Below is a small trained network, with its code and all its weights. Each question gives an input and a class and asks what happens when units are switched off, that is, made to give their printed mean instead of their output.

import numpy as np


def w(rows, s, z=0):
    codes = np.array(rows[::2]) - 128.0
    scale = np.full(codes.shape[1], s)
    scale[-1] = z or s
    return codes * scale


def f(y):
    return np.maximum(y, 0)


def log_softmax(a):
    a = a - a.max(-1, keepdims=True)
    return a - np.log(np.exp(a).sum(-1, keepdims=True))


def net(x, mask):
    res = np.array(x, float).reshape(1, 4) / 4 @ E
    y = f(res @ A[0][:, :-1].T + A[0][:, -1])
    res = res + np.where(mask, y, B[0][:, -1]) @ B[0][:, :-1]
    return log_softmax(res[-1] @ U[:, :-1].T + U[:, -1])


A, B = {}, {}
E = w([
[126,231,126,83,190,116,146,162,2],'x0',
[127,141,132,188,56,171,57,160,73],'x1',
[201,164,104,60,161,107,92,191,169],'x2',
[179,140,148,184,221,210,156,84,136],'x3',
],0.0079)
A[0] = w([
[124,190,2,205,131,140,203,107,57,253],'neuron 1',
[130,74,142,160,38,193,16,103,132,248],'neuron 2',
[210,123,90,41,184,167,234,119,110,232],'neuron 3',
[140,147,53,136,235,177,161,191,105,215],'neuron 4',
[96,97,124,162,141,164,98,74,44,114],'neuron 5',
[46,71,180,132,130,165,166,118,134,74],'neuron 6',
],0.0072,0.0027)
B[0] = w([
[91,122,187,52,88,112,150,66,111,216],'neuron 1',
[120,114,104,1,126,78,211,201,114,253],'neuron 2',
[70,176,88,93,78,40,97,158,47,245],'neuron 3',
[117,146,119,103,128,149,71,168,83,231],'neuron 4',
[163,113,137,125,41,150,161,110,126,182],'neuron 5',
[88,142,177,98,109,113,178,111,121,169],'neuron 6',
],0.0099,0.0067)
U = w([
[139,136,191,128,251,148,124,147,119,15],'0',
[85,46,167,98,116,168,204,3,116,241],'1',
[36,248,116,34,161,52,49,230,30,223],'2',
[202,141,157,197,158,222,131,137,23,3],'3',
[95,160,143,142,152,236,86,101,32,3],'4',
[127,153,80,147,203,110,61,119,144,56],'5',
[117,191,152,159,221,145,52,126,154,2],'6',
[182,110,69,81,127,138,130,222,161,204],'7',
],0.0065,0.003)

Each question gives the input, the list of numbers given to net, and the class t.
The units are the neurons (one row each of A and B). Each row of codes is followed by its name. A weight is (code - 128) times the scale printed after its matrix; where a second scale follows, it is the last column's (A, B and U).
mask holds one flag per neuron, in row order. A switched-off neuron (its flag False) gives its mean, the last column of its row in B, instead of its output. The means were averaged over made-up inputs and are rounded, as every weight is.
A unit's drop is (log p(t) with every unit on - log p(t) with that unit switched off) / (log p(t) with every unit on - log p(t) with every unit switched off).
The circuit of an input: a set's keep is (log p(t) with only the set's units on - log p(t) with every unit switched off) / (log p(t) with every unit on - log p(t) with every unit switched off). Starting from all 6 units, units are removed one at a time, each time the one whose removal leaves the highest keep (on an exact tie, the one counted first), for as long as the keep stays at least 0.8.
circuit, biggest first: the units of the circuit, biggest drop first
top k neurons: the k neurons with the biggest drops, biggest first
drop when u is switched off: that unit's drop, to one decimal
input [-6,7,6,-8], class 7: top 2 neurons => neuron 3; neuron 4
input [8,4,-3,4], class 4: circuit, biggest first => neuron 2
input [-8,5,-5,-8], class 7: circuit, biggest first => neuron 2; neuron 3
input [-6,5,-1,-6], class 7: top 2 neurons => neuron 3; neuron 4
input [3,-6,-7,-8], class 1: circuit, biggest first => neuron 3; neuron 4
input [-3,-1,1,-3], class 7: circuit, biggest first => neuron 3; neuron 1
input [8,5,-3,4], class 4: circuit, biggest first => neuron 2; neuron 5
input [-4,-4,-3,-7], class 1: top 3 neurons => neuron 3; neuron 4; neuron 6
input [-1,-5,-2,8], class 2: top 2 neurons => neuron 3; neuron 4
input [-2,-8,2,7], class 2: drop when neuron 3 is switched off => 0.9
input [-1,5,3,1], class 7: drop when neuron 5 is switched off => -0.1
input [5,3,-6,-3], class 1: drop when neuron 5 is switched off => 0.1
